Below is a small trained network, with its code and all its weights. Each question gives an input and a target symbol and asks what happens when units are switched off, that is, made to give their printed mean instead of their output.

import numpy as np


def w(rows, s, z=0):
    codes = np.array(rows[::2]) - 128.0
    scale = np.full(codes.shape[1], s)
    scale[-1] = z or s
    return codes * scale


def softmax(a):
    e = np.exp(a - a.max(-1, keepdims=True))
    return e / e.sum(-1, keepdims=True)


def log_softmax(a):
    a = a - a.max(-1, keepdims=True)
    return a - np.log(np.exp(a).sum(-1, keepdims=True))


def net(x, mask):
    ids = ['ΔΘΛβεζημτω'.index(c) for c in x.split()]
    T = len(ids)
    res = E[ids] + P[:T]
    u = 0
    for l in range(3):
        r = res
        for j in range(3):
            rows = slice(2 * j, 2 * j + 2)
            q, k, v = (r @ M[l][rows].T for M in (Q, K, V))
            z = softmax(np.where(np.tri(T) > 0, q @ k.T / 2**0.5, -1e9)) @ v
            o = O[l][rows]
            res = res + np.where(mask[u + j], z, o[:, -1]) @ o[:, :-1]
        u += 3
    return log_softmax(res[-1] @ U[:, :-1].T + U[:, -1])


Q, K, V, O = {}, {}, {}, {}
E = w([
[150,92,67],'Δ',
[209,169,98],'Θ',
[135,83,103],'Λ',
[200,135,177],'β',
[52,174,148],'ε',
[113,80,170],'ζ',
[124,213,86],'η',
[97,174,81],'μ',
[89,228,229],'τ',
[127,104,249],'ω',
],0.017)
P = w([
[59,95,61],'0',
[247,109,254],'1',
[225,82,213],'2',
[205,61,184],'3',
[176,80,149],'4',
[166,84,141],'5',
[158,82,128],'6',
[165,47,146],'7',
[151,93,153],'8',
[164,61,146],'9',
[180,22,177],'10',
[148,97,141],'11',
[151,69,155],'12',
[134,100,127],'13',
],0.0051)
Q[0] = w([
[10,219,207],'0.h1',
[45,231,62],'0.h1',
[197,122,143],'0.h2',
[2,55,51],'0.h2',
[142,145,67],'0.h3',
[71,108,113],'0.h3',
],0.0099)
K[0] = w([
[55,159,177],'0.h1',
[49,225,70],'0.h1',
[52,155,140],'0.h2',
[187,175,172],'0.h2',
[155,141,135],'0.h3',
[110,142,251],'0.h3',
],0.014)
V[0] = w([
[176,2,117],'0.h1',
[224,53,161],'0.h1',
[54,63,147],'0.h2',
[39,164,127],'0.h2',
[130,177,186],'0.h3',
[238,164,190],'0.h3',
],0.0084)
O[0] = w([
[97,253,137,124],'0.h1',
[45,247,64,241],'0.h1',
[74,100,116,89],'0.h2',
[163,69,131,105],'0.h2',
[127,121,150,161],'0.h3',
[122,108,201,254],'0.h3',
],0.0075,0.0053)
Q[1] = w([
[8,109,64],'1.h1',
[164,119,58],'1.h1',
[69,91,157],'1.h2',
[73,71,141],'1.h2',
[141,167,185],'1.h3',
[118,130,102],'1.h3',
],0.013)
K[1] = w([
[151,250,183],'1.h1',
[227,141,78],'1.h1',
[97,28,201],'1.h2',
[150,173,183],'1.h2',
[107,121,84],'1.h3',
[73,138,153],'1.h3',
],0.011)
V[1] = w([
[189,238,127],'1.h1',
[242,116,134],'1.h1',
[70,154,151],'1.h2',
[43,36,192],'1.h2',
[66,241,187],'1.h3',
[211,214,1],'1.h3',
],0.0075)
O[1] = w([
[192,93,62,142],'1.h1',
[184,74,254,182],'1.h1',
[130,169,106,145],'1.h2',
[93,169,102,50],'1.h2',
[255,139,117,253],'1.h3',
[125,42,92,174],'1.h3',
],0.0079,0.0044)
Q[2] = w([
[254,182,33],'2.h1',
[86,23,131],'2.h1',
[128,229,107],'2.h2',
[154,218,174],'2.h2',
[117,255,71],'2.h3',
[144,91,217],'2.h3',
],0.0063)
K[2] = w([
[109,255,208],'2.h1',
[27,72,97],'2.h1',
[124,47,153],'2.h2',
[127,110,112],'2.h2',
[157,122,145],'2.h3',
[39,98,77],'2.h3',
],0.0088)
V[2] = w([
[91,235,113],'2.h1',
[90,189,152],'2.h1',
[143,113,189],'2.h2',
[73,27,225],'2.h2',
[137,2,127],'2.h3',
[75,54,92],'2.h3',
],0.0056)
O[2] = w([
[68,112,128,126],'2.h1',
[94,88,143,140],'2.h1',
[135,123,184,213],'2.h2',
[175,16,127,123],'2.h2',
[161,154,99,98],'2.h3',
[122,92,1,1],'2.h3',
],0.0068,0.0038)
U = w([
[119,147,75,182],'Δ',
[197,188,169,131],'Θ',
[100,169,88,173],'Λ',
[166,237,206,109],'β',
[39,108,171,152],'ε',
[45,196,119,173],'ζ',
[184,83,167,126],'η',
[120,90,146,175],'μ',
[109,121,254,2],'τ',
[44,219,180,101],'ω',
],0.0079,0.0075)

Each question gives the input, a string of symbols that net reads in full, and the target symbol t.
The units are the heads (2 rows each of Q, K, V and O). Each row of codes is followed by its name. A weight is (code - 128) times the scale printed after its matrix; where a second scale follows, it is the last column's (O and U).
mask holds one flag per head, layer by layer. A switched-off head (its flag False) gives its mean, the last column of its rows in O, instead of its output. The means were averaged over made-up inputs and are rounded, as every weight is.
A unit's drop is (log p(t) with every unit on - log p(t) with that unit switched off) / (log p(t) with every unit on - log p(t) with every unit switched off).
The circuit of an input: a set's keep is (log p(t) with only the set's units on - log p(t) with every unit switched off) / (log p(t) with every unit on - log p(t) with every unit switched off). Starting from all 9 units, units are removed one at a time, each time the one whose removal leaves the highest keep (on an exact tie, the one counted first), for as long as the keep stays at least 0.8.
circuit, biggest first: the units of the circuit, biggest drop first
most important unit: the unit with the biggest drop
heads that matter: for each layer, one digit per head in row order, 1 if its drop is at least 0.15 and else 0, layers parted by /
drop of u: that unit's drop, to one decimal
input τ ε μ β, target τ: circuit, biggest first	0.h1; 1.h1; 2.h2; 0.h2
input β η η η η ε η μ τ η ω Δ Θ τ, target τ: heads that matter	100 / 101 / 000
input ω ω μ, target ω: heads that matter	010 / 111 / 111
input τ μ β ω η ω τ η, target τ: circuit, biggest first	0.h1; 1.h1; 1.h3
input β β ω, target β: circuit, biggest first	1.h3; 0.h1; 2.h2
input τ β μ, target τ: circuit, biggest first	0.h1; 1.h3; 1.h1
input β β τ ω, target β: circuit, biggest first	1.h3; 0.h1
input β ω β ω Λ, target β: most important unit	1.h3
input Θ β η τ β ε τ ω Θ ζ τ η, target η: heads that matter	100 / 000 / 000
input τ ε τ Θ ζ Θ Δ β β μ τ η, target τ: heads that matter	100 / 101 / 000
input η Θ μ η β Θ, target η: heads that matter	110 / 111 / 010
input τ η η Θ ω Θ Θ β ε ε, target τ: drop of 1.h2	-0.1
input ε Θ β τ, target ε: drop of 2.h1	0.1
input ε ε β Θ ε, target ε: most important unit	0.h1
input β Θ ω β β Δ, target β: drop of 0.h1	0.3
input η Θ Δ η ε, target η: drop of 2.h2	0.2
